Below is a small trained network, with its code and all its weights. Each question gives an input and a class and asks what happens when units are switched off, that is, made to give their printed mean instead of their output.

import numpy as np


def w(rows, s, z=0):
    codes = np.array(rows[::2]) - 128.0
    scale = np.full(codes.shape[1], s)
    scale[-1] = z or s
    return codes * scale


def norm(h):
    return h / np.sqrt((h * h).mean(-1, keepdims=True) + 1e-5)


def f(y):
    return np.maximum(y, 0)


def log_softmax(a):
    a = a - a.max(-1, keepdims=True)
    return a - np.log(np.exp(a).sum(-1, keepdims=True))


def net(x, mask):
    res = np.array(x, float).reshape(1, 4) / 4 @ E
    u = 0
    for l in range(3):
        y = f(norm(res) @ A[l][:, :-1].T + A[l][:, -1])
        res = res + np.where(mask[u : u + 6], y, B[l][:, -1]) @ B[l][:, :-1]
        u += 6
    return log_softmax(norm(res)[-1] @ U[:, :-1].T + U[:, -1])


A, B = {}, {}
E = w([
[148,176,111,94,72,219,115,192],'x0',
[67,205,99,106,100,229,2,36],'x1',
[175,130,119,236,100,152,129,105],'x2',
[122,80,252,133,45,154,65,128],'x3',
],0.0067)
A[0] = w([
[136,152,45,106,185,132,176,118,4],'0.n0',
[153,134,145,171,152,53,88,26,137],'0.n1',
[254,235,141,141,106,170,121,192,118],'0.n2',
[76,166,112,111,199,158,84,137,116],'0.n3',
[130,167,114,136,107,128,32,157,127],'0.n4',
[146,108,90,184,89,46,152,204,173],'0.n5',
],0.0075,0.0042)
B[0] = w([
[137,224,131,166,108,88,127,145,205],'0.n0',
[127,153,109,76,30,254,187,96,238],'0.n1',
[159,117,139,74,92,193,176,123,240],'0.n2',
[125,98,139,125,172,145,130,151,215],'0.n3',
[142,109,102,132,198,148,170,145,214],'0.n4',
[132,126,100,114,127,186,57,88,254],'0.n5',
],0.0083,0.0046)
A[1] = w([
[178,124,155,177,145,91,126,122,25],'1.n0',
[77,107,142,138,133,61,169,12,131],'1.n1',
[97,149,191,137,105,137,112,127,115],'1.n2',
[120,141,132,30,146,117,157,179,56],'1.n3',
[182,59,111,130,115,96,163,200,7],'1.n4',
[51,150,180,12,186,44,82,153,8],'1.n5',
],0.011,0.0018)
B[1] = w([
[183,99,113,107,131,179,111,170,142],'1.n0',
[88,144,117,10,75,236,118,250,191],'1.n1',
[108,240,159,136,179,73,59,213,176],'1.n2',
[80,197,164,119,22,185,101,4,254],'1.n3',
[44,125,126,77,229,170,2,122,201],'1.n4',
[118,142,88,223,41,114,125,51,229],'1.n5',
],0.0086,0.0058)
A[2] = w([
[115,197,191,69,82,134,162,144,182],'2.n0',
[95,193,138,146,162,156,88,59,162],'2.n1',
[127,198,42,152,161,54,140,117,167],'2.n2',
[239,91,136,238,124,152,136,78,58],'2.n3',
[160,86,181,88,164,137,178,64,85],'2.n4',
[96,122,247,187,116,81,74,163,4],'2.n5',
],0.011,0.0017)
B[2] = w([
[152,143,92,147,111,86,253,149,228],'2.n0',
[153,17,155,130,193,74,85,162,254],'2.n1',
[166,174,216,185,129,48,138,231,164],'2.n2',
[82,75,82,218,67,80,95,65,153],'2.n3',
[230,107,177,107,219,2,154,97,132],'2.n4',
[167,223,97,188,185,49,199,192,153],'2.n5',
],0.0093,0.011)
U = w([
[118,162,112,38,71,221,209,171,130],'0',
[156,229,140,179,174,57,155,200,147],'1',
[96,63,132,92,239,155,10,139,98],'2',
[103,131,104,188,59,123,116,72,228],'3',
[198,73,158,126,141,63,191,61,2],'4',
],0.012,0.0046)

Each question gives the input, the list of numbers given to net, and the class t.
The units are the neurons (one row each of A and B). Each row of codes is followed by its name. A weight is (code - 128) times the scale printed after its matrix; where a second scale follows, it is the last column's (A, B and U).
mask holds one flag per neuron, layer by layer. A switched-off neuron (its flag False) gives its mean, the last column of its row in B, instead of its output. The means were averaged over made-up inputs and are rounded, as every weight is.
A unit's drop is (log p(t) with every unit on - log p(t) with that unit switched off) / (log p(t) with every unit on - log p(t) with every unit switched off).
The circuit of an input: a set's keep is (log p(t) with only the set's units on - log p(t) with every unit switched off) / (log p(t) with every unit on - log p(t) with every unit switched off). Starting from the 12 units with the biggest drops (on a tie, the unit counted first), units are removed one at a time, each time the one whose removal leaves the highest keep (on an exact tie, the one counted first), for as long as the keep stays at least 0.8.
circuit, biggest first: the units of the circuit, biggest drop first
k most important neurons: the k neurons with the biggest drops, biggest first
drop of u: that unit's drop, to one decimal
input [-6,-3,-2,2], class 0: circuit, biggest first : [1.n1]
input [3,0,6,6], class 1: circuit, biggest first : [1.n2 2.n5]
input [3,-5,6,-2], class 3: 4 most important neurons : [0.n5 2.n3 1.n1 2.n1]
input [4,-4,-6,8], class 1: circuit, biggest first : [2.n5 1.n2]
input [-4,4,-4,4], class 0: 2 most important neurons : [0.n1 0.n5]
input [0,-5,-7,-5], class 3: 2 most important neurons : [1.n3 1.n5]
input [6,7,-4,6], class 2: circuit, biggest first : [0.n1 2.n1]
input [-4,-7,-8,-6], class 3: 3 most important neurons : [1.n3 1.n5 0.n5]
input [-4,4,4,-6], class 1: 2 most important neurons : [0.n0 2.n2]
input [-8,7,-6,-3], class 0: 4 most important neurons : [1.n1 0.n1 0.n5 1.n4]
input [-7,-5,-8,8], class 1: 3 most important neurons : [2.n5 1.n2 0.n2]
input [4,-6,4,-1], class 2: 4 most important neurons : [1.n4 0.n1 2.n0 1.n1]
input [2,5,-7,-1], class 3: 3 most important neurons : [1.n5 1.n3 0.n5]
input [1,8,-4,-6], class 2: circuit, biggest first : [2.n1]
input [-7,6,-5,-2], class 0: 2 most important neurons : [1.n1 0.n1]
input [1,-6,-6,4], class 2: 2 most important neurons : [1.n4 2.n1]
input [0,1,-6,6], class 1: 2 most important neurons : [1.n2 2.n5]
input [-7,0,-6,-2], class 0: drop of 0.n1 : 0.1
input [3,5,-2,7], class 1: drop of 2.n5 : 0.1
input [4,-8,-6,6], class 2: drop of 0.n0 : 0.3
input [0,-4,4,7], class 1: circuit, biggest first : [2.n5]
